Below is a small trained network, with its code and all its weights. Each question gives an input and a target symbol and asks what happens when units are switched off, that is, made to give their printed mean instead of their output.

import numpy as np


def w(rows, s, z=0):
    codes = np.array(rows[::2]) - 128.0
    scale = np.full(codes.shape[1], s)
    scale[-1] = z or s
    return codes * scale


def f(y):
    return np.maximum(y, 0)


def softmax(a):
    e = np.exp(a - a.max(-1, keepdims=True))
    return e / e.sum(-1, keepdims=True)


def log_softmax(a):
    a = a - a.max(-1, keepdims=True)
    return a - np.log(np.exp(a).sum(-1, keepdims=True))


def net(x, mask):
    ids = ['αγδεζλξστψω'.index(c) for c in x.split()]
    T = len(ids)
    res = E[ids] + P[:T]
    r = res
    for j in range(3):
        rows = slice(3 * j, 3 * j + 3)
        q, k, v = (r @ M[0][rows].T for M in (Q, K, V))
        z = softmax(np.where(np.tri(T) > 0, q @ k.T / 3**0.5, -1e9)) @ v
        o = O[0][rows]
        res = res + np.where(mask[j], z, o[:, -1]) @ o[:, :-1]
    y = f(res @ A[0][:, :-1].T + A[0][:, -1])
    res = res + np.where(mask[3:7], y, B[0][:, -1]) @ B[0][:, :-1]
    return log_softmax(res[-1] @ U[:, :-1].T + U[:, -1])


Q, K, V, O, A, B = {}, {}, {}, {}, {}, {}
E = w([
[177,84,67],'α',
[77,65,43],'γ',
[45,150,107],'δ',
[197,163,102],'ε',
[165,146,202],'ζ',
[129,117,131],'λ',
[188,153,31],'ξ',
[64,99,105],'σ',
[149,237,107],'τ',
[254,233,102],'ψ',
[90,167,56],'ω',
],0.018)
P = w([
[89,148,206],'0',
[40,165,5],'1',
[41,163,6],'2',
[48,177,5],'3',
[66,205,15],'4',
[81,227,16],'5',
[90,249,3],'6',
],0.0079)
Q[0] = w([
[189,53,214],'H1',
[151,164,101],'H1',
[109,63,207],'H1',
[143,171,156],'H2',
[73,245,66],'H2',
[150,15,246],'H2',
[60,132,164],'H3',
[52,126,30],'H3',
[92,133,150],'H3',
],0.011)
K[0] = w([
[119,172,3],'H1',
[124,98,132],'H1',
[108,122,96],'H1',
[132,119,126],'H2',
[150,127,216],'H2',
[129,152,79],'H2',
[93,78,115],'H3',
[91,141,139],'H3',
[77,110,115],'H3',
],0.02)
V[0] = w([
[110,59,193],'H1',
[165,131,253],'H1',
[238,124,79],'H1',
[207,179,236],'H2',
[101,186,159],'H2',
[175,43,127],'H2',
[166,167,124],'H3',
[94,85,138],'H3',
[94,114,99],'H3',
],0.014)
O[0] = w([
[138,254,42,9],'H1',
[16,218,232,125],'H1',
[9,10,78,148],'H1',
[25,117,164,219],'H2',
[177,120,213,213],'H2',
[11,177,33,1],'H2',
[42,50,111,226],'H3',
[181,172,117,9],'H3',
[176,156,210,152],'H3',
],0.0072,0.007)
A[0] = w([
[152,94,37,134],'N1',
[39,245,159,56],'N2',
[90,160,141,2],'N3',
[161,149,254,89],'N4',
],0.0062,0.005)
B[0] = w([
[126,148,33,237],'N1',
[168,99,142,236],'N2',
[143,2,78,149],'N3',
[164,80,123,253],'N4',
],0.009,0.0061)
U = w([
[114,255,164,169],'α',
[209,8,220,96],'γ',
[217,49,144,131],'δ',
[226,141,190,107],'ε',
[179,209,145,116],'ζ',
[85,111,119,194],'λ',
[138,48,87,171],'ξ',
[83,45,150,3],'σ',
[177,125,78,171],'τ',
[129,159,204,72],'ψ',
[75,148,54,113],'ω',
],0.0081,0.0053)

Each question gives the input, a string of symbols that net reads in full, and the target symbol t.
The units are the heads (3 rows each of Q, K, V and O) and the neurons (one row each of A and B). Each row of codes is followed by its name. A weight is (code - 128) times the scale printed after its matrix; where a second scale follows, it is the last column's (O, A, B and U).
mask holds one flag per unit, heads first, then neurons. A switched-off unit (its flag False) gives its mean, the last column of its rows in O or B, instead of its output. The means were averaged over made-up inputs and are rounded, as every weight is.
A unit's drop is (log p(t) with every unit on - log p(t) with that unit switched off) / (log p(t) with every unit on - log p(t) with every unit switched off).
The circuit of an input: a set's keep is (log p(t) with only the set's units on - log p(t) with every unit switched off) / (log p(t) with every unit on - log p(t) with every unit switched off). Starting from all 7 units, units are removed one at a time, each time the one whose removal leaves the highest keep (on an exact tie, the one counted first), for as long as the keep stays at least 0.8.
units of the circuit, in order: the units of the circuit, biggest drop first
heads that matter: for each layer, one digit per head in row order, 1 if its drop is at least 0.15 and else 0, layers parted by /
drop when u is switched off: that unit's drop, to one decimal
input α ψ ψ ξ α, target ω: heads that matter => 010
input δ ξ σ, target ε: units of the circuit, in order => H1, H2
input α ψ τ λ σ, target ω: heads that matter => 110
input α γ α, target ω: units of the circuit, in order => H2, N1
input σ τ γ ψ, target ζ: units of the circuit, in order => H1
input ψ τ σ δ τ δ ε, target σ: heads that matter => 100
input ψ ζ ξ, target ω: heads that matter => 001
input γ ψ ω, target τ: units of the circuit, in order => H1, H2
input ψ δ ψ ξ λ ξ, target σ: units of the circuit, in order => H1, H2
input ξ ε ψ α, target ξ: heads that matter => 100
input τ δ τ τ δ δ ψ, target γ: units of the circuit, in order => H2, H1
input λ ψ ψ δ α γ, target α: units of the circuit, in order => H1, H3
input τ τ τ α ε, target γ: heads that matter => 010
input τ ψ α, target γ: units of the circuit, in order => H2
input τ τ α α, target γ: heads that matter => 110
input λ γ ε, target α: heads that matter => 100
input α γ τ σ ξ ω, target ω: heads that matter => 110
input τ τ λ, target γ: heads that matter => 010
input α δ λ, target ω: heads that matter => 110
input α δ γ δ, target ω: units of the circuit, in order => H2
input ω ε τ, target δ: heads that matter => 110
input δ ψ ψ, target ε: heads that matter => 110
input τ τ σ, target γ: heads that matter => 010
input ξ τ γ ξ ψ ε, target ξ: drop when N1 is switched off => 0.1
input δ σ δ τ, target ε: drop when H1 is switched off => 0.2
input σ γ ψ γ λ ε, target ζ: drop when H2 is switched off => 0.1
input ε τ ψ ψ ψ, target λ: drop when H3 is switched off => 0.2
input λ λ τ τ τ ε δ, target α: units of the circuit, in order => H1
